Below are the code and all the weights of a small trained network. Each question names an input and a target symbol and asks about switching units off, where a switched-off unit gives its printed mean instead of its output.

import numpy as np


def w(rows, s, z=0):
    codes = np.array(rows[::2]) - 128.0
    scale = np.full(codes.shape[1], s)
    scale[-1] = z or s
    return codes * scale


def norm(h):
    return h / np.sqrt((h * h).mean(-1, keepdims=True) + 1e-5)


def f(y):
    return np.maximum(y, 0)


def softmax(a):
    e = np.exp(a - a.max(-1, keepdims=True))
    return e / e.sum(-1, keepdims=True)


def log_softmax(a):
    a = a - a.max(-1, keepdims=True)
    return a - np.log(np.exp(a).sum(-1, keepdims=True))


def net(x, mask):
    ids = ['Γαεμξπτ'.index(c) for c in x.split()]
    T = len(ids)
    res = E[ids] + P[:T]
    u = 0
    for l in range(3):
        r = norm(res)
        for j in range(3):
            rows = slice(4 * j, 4 * j + 4)
            q, k, v = (r @ M[l][rows].T for M in (Q, K, V))
            z = softmax(np.where(np.tri(T) > 0, q @ k.T / 4**0.5, -1e9)) @ v
            o = O[l][rows]
            res = res + np.where(mask[u + j], z, o[:, -1]) @ o[:, :-1]
        u += 3
        y = f(norm(res) @ A[l][:, :-1].T + A[l][:, -1])
        res = res + np.where(mask[u : u + 4], y, B[l][:, -1]) @ B[l][:, :-1]
        u += 4
    return log_softmax(norm(res)[-1] @ U[:, :-1].T + U[:, -1])


Q, K, V, O, A, B = {}, {}, {}, {}, {}, {}
E = w([
[81,107,81],'Γ',
[36,106,180],'α',
[118,135,39],'ε',
[2,76,140],'μ',
[117,106,116],'ξ',
[154,125,159],'π',
[227,114,90],'τ',
],0.0022)
P = w([
[174,46,19],'0',
[127,246,100],'1',
[36,107,120],'2',
[124,1,145],'3',
[118,237,180],'4',
[41,124,112],'5',
[151,28,189],'6',
[129,210,247],'7',
[31,149,98],'8',
[175,27,196],'9',
[62,227,216],'10',
],0.0029)
Q[0] = w([
[114,196,252],'L0H0',
[103,200,254],'L0H0',
[96,194,234],'L0H0',
[140,69,43],'L0H0',
[128,91,82],'L0H1',
[122,159,156],'L0H1',
[134,153,160],'L0H1',
[111,169,159],'L0H1',
[25,83,74],'L0H2',
[31,113,84],'L0H2',
[41,104,82],'L0H2',
[34,112,37],'L0H2',
],0.0065)
K[0] = w([
[51,216,184],'L0H0',
[47,237,194],'L0H0',
[93,207,177],'L0H0',
[131,80,69],'L0H0',
[114,92,154],'L0H1',
[154,153,99],'L0H1',
[140,157,118],'L0H1',
[151,147,88],'L0H1',
[190,104,213],'L0H2',
[196,95,216],'L0H2',
[182,89,222],'L0H2',
[197,113,254],'L0H2',
],0.0078)
V[0] = w([
[163,32,88],'L0H0',
[127,126,129],'L0H0',
[129,132,125],'L0H0',
[126,109,130],'L0H0',
[179,166,81],'L0H1',
[167,161,86],'L0H1',
[128,129,128],'L0H1',
[136,136,118],'L0H1',
[2,126,98],'L0H2',
[128,128,128],'L0H2',
[201,126,145],'L0H2',
[139,151,108],'L0H2',
],0.004)
O[0] = w([
[24,108,251,103],'L0H0',
[128,128,128,129],'L0H0',
[130,128,128,127],'L0H0',
[113,125,144,131],'L0H0',
[166,167,88,77],'L0H1',
[167,169,89,90],'L0H1',
[129,128,128,128],'L0H1',
[139,138,123,120],'L0H1',
[63,162,35,255],'L0H2',
[128,128,128,128],'L0H2',
[169,106,196,57],'L0H2',
[139,140,151,106],'L0H2',
],0.003,0.0023)
A[0] = w([
[141,255,205,112],'L0N0',
[81,125,145,117],'L0N1',
[164,149,159,48],'L0N2',
[183,214,121,8],'L0N3',
],0.0053,0.0016)
B[0] = w([
[48,161,47,232],'L0N0',
[148,156,151,251],'L0N1',
[104,145,191,130],'L0N2',
[3,107,43,181],'L0N3',
],0.0051,0.0019)
Q[1] = w([
[70,124,125],'L1H0',
[109,2,123],'L1H0',
[135,39,138],'L1H0',
[62,90,134],'L1H0',
[137,126,159],'L1H1',
[252,147,144],'L1H1',
[86,103,114],'L1H1',
[106,119,85],'L1H1',
[58,174,156],'L1H2',
[79,137,142],'L1H2',
[63,172,146],'L1H2',
[108,101,109],'L1H2',
],0.007)
K[1] = w([
[64,146,113],'L1H0',
[158,179,48],'L1H0',
[159,169,103],'L1H0',
[93,181,77],'L1H0',
[129,149,105],'L1H1',
[254,171,48],'L1H1',
[103,126,152],'L1H1',
[107,84,161],'L1H1',
[58,156,66],'L1H2',
[76,152,110],'L1H2',
[47,178,67],'L1H2',
[91,114,138],'L1H2',
],0.0068)
V[1] = w([
[60,160,82],'L1H0',
[128,128,128],'L1H0',
[131,129,125],'L1H0',
[28,146,58],'L1H0',
[128,129,127],'L1H1',
[4,139,31],'L1H1',
[128,129,127],'L1H1',
[57,137,113],'L1H1',
[3,151,12],'L1H2',
[128,128,128],'L1H2',
[60,113,86],'L1H2',
[160,90,186],'L1H2',
],0.0022)
O[1] = w([
[182,174,173,189],'L1H0',
[128,128,128,128],'L1H0',
[125,127,128,127],'L1H0',
[207,170,197,221],'L1H0',
[128,128,128,128],'L1H1',
[212,82,232,230],'L1H1',
[128,128,128,128],'L1H1',
[165,114,187,180],'L1H1',
[254,122,169,254],'L1H2',
[128,128,128,128],'L1H2',
[208,132,177,192],'L1H2',
[58,114,141,89],'L1H2',
],0.0021,0.0035)
A[1] = w([
[205,105,149,255],'L1N0',
[67,171,199,182],'L1N1',
[3,160,155,211],'L1N2',
[135,163,29,210],'L1N3',
],0.0051,0.00089)
B[1] = w([
[98,181,117,188],'L1N0',
[254,163,94,234],'L1N1',
[163,239,109,254],'L1N2',
[52,189,163,203],'L1N3',
],0.0043,0.0032)
Q[2] = w([
[136,52,193],'L2H0',
[133,84,179],'L2H0',
[117,70,171],'L2H0',
[127,4,195],'L2H0',
[127,98,126],'L2H1',
[129,136,122],'L2H1',
[143,148,140],'L2H1',
[128,128,158],'L2H1',
[99,47,119],'L2H2',
[151,104,197],'L2H2',
[150,91,167],'L2H2',
[105,200,73],'L2H2',
],0.012)
K[2] = w([
[145,88,68],'L2H0',
[140,86,62],'L2H0',
[130,72,69],'L2H0',
[139,67,61],'L2H0',
[170,145,93],'L2H1',
[104,123,131],'L2H1',
[125,99,163],'L2H1',
[164,120,149],'L2H1',
[140,2,161],'L2H2',
[37,70,105],'L2H2',
[76,53,107],'L2H2',
[178,211,130],'L2H2',
],0.0085)
V[2] = w([
[134,134,254],'L2H0',
[10,113,156],'L2H0',
[153,206,215],'L2H0',
[182,61,187],'L2H0',
[197,132,165],'L2H1',
[89,170,121],'L2H1',
[69,106,129],'L2H1',
[92,72,48],'L2H1',
[225,101,123],'L2H2',
[85,140,71],'L2H2',
[34,151,125],'L2H2',
[115,117,237],'L2H2',
],0.0041)
O[2] = w([
[150,79,252,187],'L2H0',
[220,55,86,85],'L2H0',
[32,47,235,252],'L2H0',
[184,216,214,100],'L2H0',
[98,101,51,192],'L2H1',
[110,170,147,126],'L2H1',
[166,132,184,95],'L2H1',
[125,147,241,12],'L2H1',
[95,234,158,105],'L2H2',
[169,69,159,131],'L2H2',
[164,8,95,145],'L2H2',
[85,164,52,122],'L2H2',
],0.0031,0.0013)
A[2] = w([
[227,120,193,78],'L2N0',
[1,49,237,8],'L2N1',
[164,195,27,14],'L2N2',
[187,224,113,4],'L2N3',
],0.0046,0.0031)
B[2] = w([
[46,51,177,251],'L2N0',
[83,239,216,170],'L2N1',
[46,111,162,182],'L2N2',
[254,108,133,204],'L2N3',
],0.0056,0.0019)
U = w([
[26,129,33,252],'Γ',
[24,204,253,12],'α',
[222,235,119,120],'ε',
[174,68,28,150],'μ',
[68,3,197,236],'ξ',
[213,95,167,46],'π',
[169,74,74,91],'τ',
],0.0075,0.0021)

Each question gives the input, a string of symbols that net reads in full, and the target symbol t.
The units are the heads (4 rows each of Q, K, V and O) and the neurons (one row each of A and B). Each row of codes is followed by its name. A weight is (code - 128) times the scale printed after its matrix; where a second scale follows, it is the last column's (O, A, B and U).
mask holds one flag per unit, layer by layer, with each layer's heads first. A switched-off unit (its flag False) gives its mean, the last column of its rows in O or B, instead of its output. The means were averaged over made-up inputs and are rounded, as every weight is.
A unit's drop is (log p(t) with every unit on - log p(t) with that unit switched off) / (log p(t) with every unit on - log p(t) with every unit switched off).
The circuit of an input: a set's keep is (log p(t) with only the set's units on - log p(t) with every unit switched off) / (log p(t) with every unit on - log p(t) with every unit switched off). Starting from the 12 units with the biggest drops (on a tie, the unit counted first), units are removed one at a time, each time the one whose removal leaves the highest keep (on an exact tie, the one counted first), for as long as the keep stays at least 0.8.
circuit, biggest first: the units of the circuit, biggest drop first
unit that matters most: the unit with the biggest drop
top k neurons: the k neurons with the biggest drops, biggest first
top k neurons in layer l: the k neurons of layer l with the biggest drops, biggest first
heads that matter: for each layer, one digit per head in row order, 1 if its drop is at least 0.15 and else 0, layers parted by /
input ξ Γ α τ μ, target Γ: top 2 neurons => L0N0; L1N3
input ξ ε μ α τ Γ τ ξ μ, target ξ: circuit, biggest first => L0H2; L0N0; L2H2; L1N3
input α Γ τ α, target α: circuit, biggest first => L2N1
input α α α α ε α μ Γ μ ε, target α: heads that matter => 100 / 000 / 000
input ξ π α μ, target π: heads that matter => 111 / 111 / 101
input μ Γ Γ τ, target ξ: heads that matter => 100 / 000 / 100
input ε τ α τ, target Γ: circuit, biggest first => L2H0; L1N1; L0H0
input π μ α μ μ τ μ μ, target ε: top 2 neurons => L1N1; L0N0
input ε μ μ μ μ μ τ μ Γ, target ξ: circuit, biggest first => L0H2; L2H0
input μ α α π ε α μ μ Γ, target ε: top 2 neurons in layer 1 => L1N2; L1N1
input α μ μ ε Γ μ τ μ Γ μ, target α: heads that matter => 100 / 000 / 001
input μ μ μ Γ ε μ τ μ Γ, target ξ: top 2 neurons => L1N1; L2N0
input ε μ Γ μ, target Γ: heads that matter => 010 / 000 / 100
input α μ π α α τ, target ξ: heads that matter => 100 / 000 / 000
input α τ μ π, target α: heads that matter => 100 / 000 / 001
input μ Γ Γ ε, target ξ: circuit, biggest first => L0H0
input μ μ Γ μ Γ ξ, target π: top 3 neurons => L1N1; L0N0; L0N3
input π τ μ Γ μ μ μ ε, target Γ: heads that matter => 000 / 000 / 000
input Γ τ τ ξ α, target Γ: circuit, biggest first => L0H0; L0N0; L0N3
input μ α τ ε, target ξ: unit that matters most => L0H0
input μ μ Γ Γ ξ μ, target π: top 2 neurons => L1N1; L1N2
input τ π μ μ μ ε μ Γ μ ξ, target μ: top 3 neurons => L1N2; L1N1; L1N3
input τ Γ μ μ Γ π π, target μ: top 2 neurons => L1N2; L1N1
input μ ξ μ μ α α π, target ξ: top 2 neurons => L1N1; L2N0
input π τ Γ τ τ μ μ τ τ ξ, target μ: heads that matter => 111 / 111 / 100
input ξ α τ α, target π: top 2 neurons => L1N2; L1N1
input μ τ μ μ μ μ τ Γ Γ ξ, target ξ: heads that matter => 100 / 000 / 100
input μ μ α α τ π, target ξ: heads that matter => 001 / 000 / 000
